Here is a tiny trained network, its code and every weight. The questions are about switching its units off for an input and a class, where a switched-off unit gives its printed mean instead of its output.

import numpy as np


def w(rows, s, z=0):
    codes = np.array(rows[::2]) - 128.0
    scale = np.full(codes.shape[1], s)
    scale[-1] = z or s
    return codes * scale


def norm(h):
    return h / np.sqrt((h * h).mean(-1, keepdims=True) + 1e-5)


def f(y):
    return np.maximum(y, 0)


def log_softmax(a):
    a = a - a.max(-1, keepdims=True)
    return a - np.log(np.exp(a).sum(-1, keepdims=True))


def net(x, mask):
    res = np.array(x, float).reshape(1, 6) / 4 @ E
    u = 0
    for l in range(4):
        y = f(norm(res) @ A[l][:, :-1].T + A[l][:, -1])
        res = res + np.where(mask[u : u + 5], y, B[l][:, -1]) @ B[l][:, :-1]
        u += 5
    return log_softmax(norm(res)[-1] @ U[:, :-1].T + U[:, -1])


A, B = {}, {}
E = w([
[72,93,138],'x0',
[51,85,96],'x1',
[1,104,218],'x2',
[41,181,212],'x3',
[175,53,175],'x4',
[143,199,211],'x5',
],0.0056)
A[0] = w([
[114,118,6,164],'L0N0',
[57,89,90,61],'L0N1',
[117,113,200,115],'L0N2',
[13,175,209,255],'L0N3',
[217,95,73,161],'L0N4',
],0.013,0.0036)
B[0] = w([
[57,175,109,188],'L0N0',
[118,156,255,159],'L0N1',
[220,109,93,168],'L0N2',
[154,140,134,245],'L0N3',
[87,95,93,201],'L0N4',
],0.011)
A[1] = w([
[183,185,71,251],'L1N0',
[129,112,128,115],'L1N1',
[124,94,251,197],'L1N2',
[178,56,143,103],'L1N3',
[83,58,147,118],'L1N4',
],0.016,0.0035)
B[1] = w([
[2,114,160,244],'L1N0',
[121,119,160,135],'L1N1',
[142,171,64,254],'L1N2',
[143,82,150,189],'L1N3',
[124,168,198,166],'L1N4',
],0.0076,0.0081)
A[2] = w([
[148,205,121,110],'L2N0',
[104,141,178,253],'L2N1',
[77,101,207,94],'L2N2',
[66,93,118,135],'L2N3',
[6,119,127,174],'L2N4',
],0.012,0.0024)
B[2] = w([
[65,174,61,180],'L2N0',
[137,154,254,201],'L2N1',
[221,177,96,176],'L2N2',
[204,59,153,185],'L2N3',
[114,160,171,254],'L2N4',
],0.0086,0.0083)
A[3] = w([
[110,164,178,154],'L3N0',
[142,151,167,121],'L3N1',
[80,118,12,223],'L3N2',
[9,85,118,253],'L3N3',
[158,179,180,131],'L3N4',
],0.012,0.0014)
B[3] = w([
[160,165,160,244],'L3N0',
[190,99,181,202],'L3N1',
[17,67,134,190],'L3N2',
[193,73,254,232],'L3N3',
[167,152,43,254],'L3N4',
],0.0065,0.006)
U = w([
[109,251,197,200],'0',
[184,148,103,96],'1',
[178,78,103,2],'2',
[20,62,128,154],'3',
],0.015,0.0072)

Each question gives the input, the list of numbers given to net, and the class t.
The units are the neurons (one row each of A and B). Each row of codes is followed by its name. A weight is (code - 128) times the scale printed after its matrix; where a second scale follows, it is the last column's (A, B and U).
mask holds one flag per neuron, layer by layer. A switched-off neuron (its flag False) gives its mean, the last column of its row in B, instead of its output. The means were averaged over made-up inputs and are rounded, as every weight is.
A unit's drop is (log p(t) with every unit on - log p(t) with that unit switched off) / (log p(t) with every unit on - log p(t) with every unit switched off).
The circuit of an input: a set's keep is (log p(t) with only the set's units on - log p(t) with every unit switched off) / (log p(t) with every unit on - log p(t) with every unit switched off). Starting from the 12 units with the biggest drops (on a tie, the unit counted first), units are removed one at a time, each time the one whose removal leaves the highest keep (on an exact tie, the one counted first), for as long as the keep stays at least 0.8.
circuit, biggest first: the units of the circuit, biggest drop first
k most important neurons: the k neurons with the biggest drops, biggest first
top k neurons in layer l: the k neurons of layer l with the biggest drops, biggest first
input [-7,-4,1,-8,5,5], class 2: most important neuron	L1N2
input [-7,-6,4,5,3,-5], class 1: circuit, biggest first	L0N2; L2N4; L0N1
input [2,8,-2,-6,-8,-3], class 0: 2 most important neurons	L0N1; L2N4
input [-6,2,4,-6,5,-8], class 0: 4 most important neurons	L1N4; L0N0; L0N2; L2N4
input [0,6,6,-7,5,3], class 2: 2 most important neurons	L0N0; L1N3
input [-3,1,0,-7,5,4], class 2: top 2 neurons in layer 0	L0N2; L0N0
input [7,2,7,-6,3,1], class 0: 2 most important neurons	L0N1; L1N4
input [-1,0,-6,4,6,3], class 1: 2 most important neurons	L0N0; L2N2
input [2,-4,0,-5,-2,-1], class 3: 2 most important neurons	L0N4; L0N1
input [-5,-7,1,-7,6,5], class 2: top 2 neurons in layer 0	L0N0; L0N4
input [8,-6,-4,7,1,-3], class 1: 2 most important neurons	L0N2; L0N0
input [5,-7,-7,3,5,3], class 1: 2 most important neurons	L0N0; L2N2
input [-3,-4,-2,1,2,-2], class 1: top 2 neurons in layer 3	L3N2; L3N3
input [-2,2,3,-8,-1,-3], class 0: circuit, biggest first	L0N1
input [0,2,-1,4,8,-7], class 0: 2 most important neurons	L1N4; L0N1
input [5,-7,5,-6,4,8], class 2: top 2 neurons in layer 2	L2N4; L2N1
input [-5,-7,8,-8,3,5], class 2: top 2 neurons in layer 2	L2N4; L2N1
input [-8,-7,-2,-5,4,-2], class 3: top 2 neurons in layer 0	L0N4; L0N1
input [-3,2,-3,-6,-1,7], class 3: top 3 neurons in layer 0	L0N4; L0N1; L0N3
input [6,-7,4,5,4,1], class 1: top neuron in layer 3	L3N4
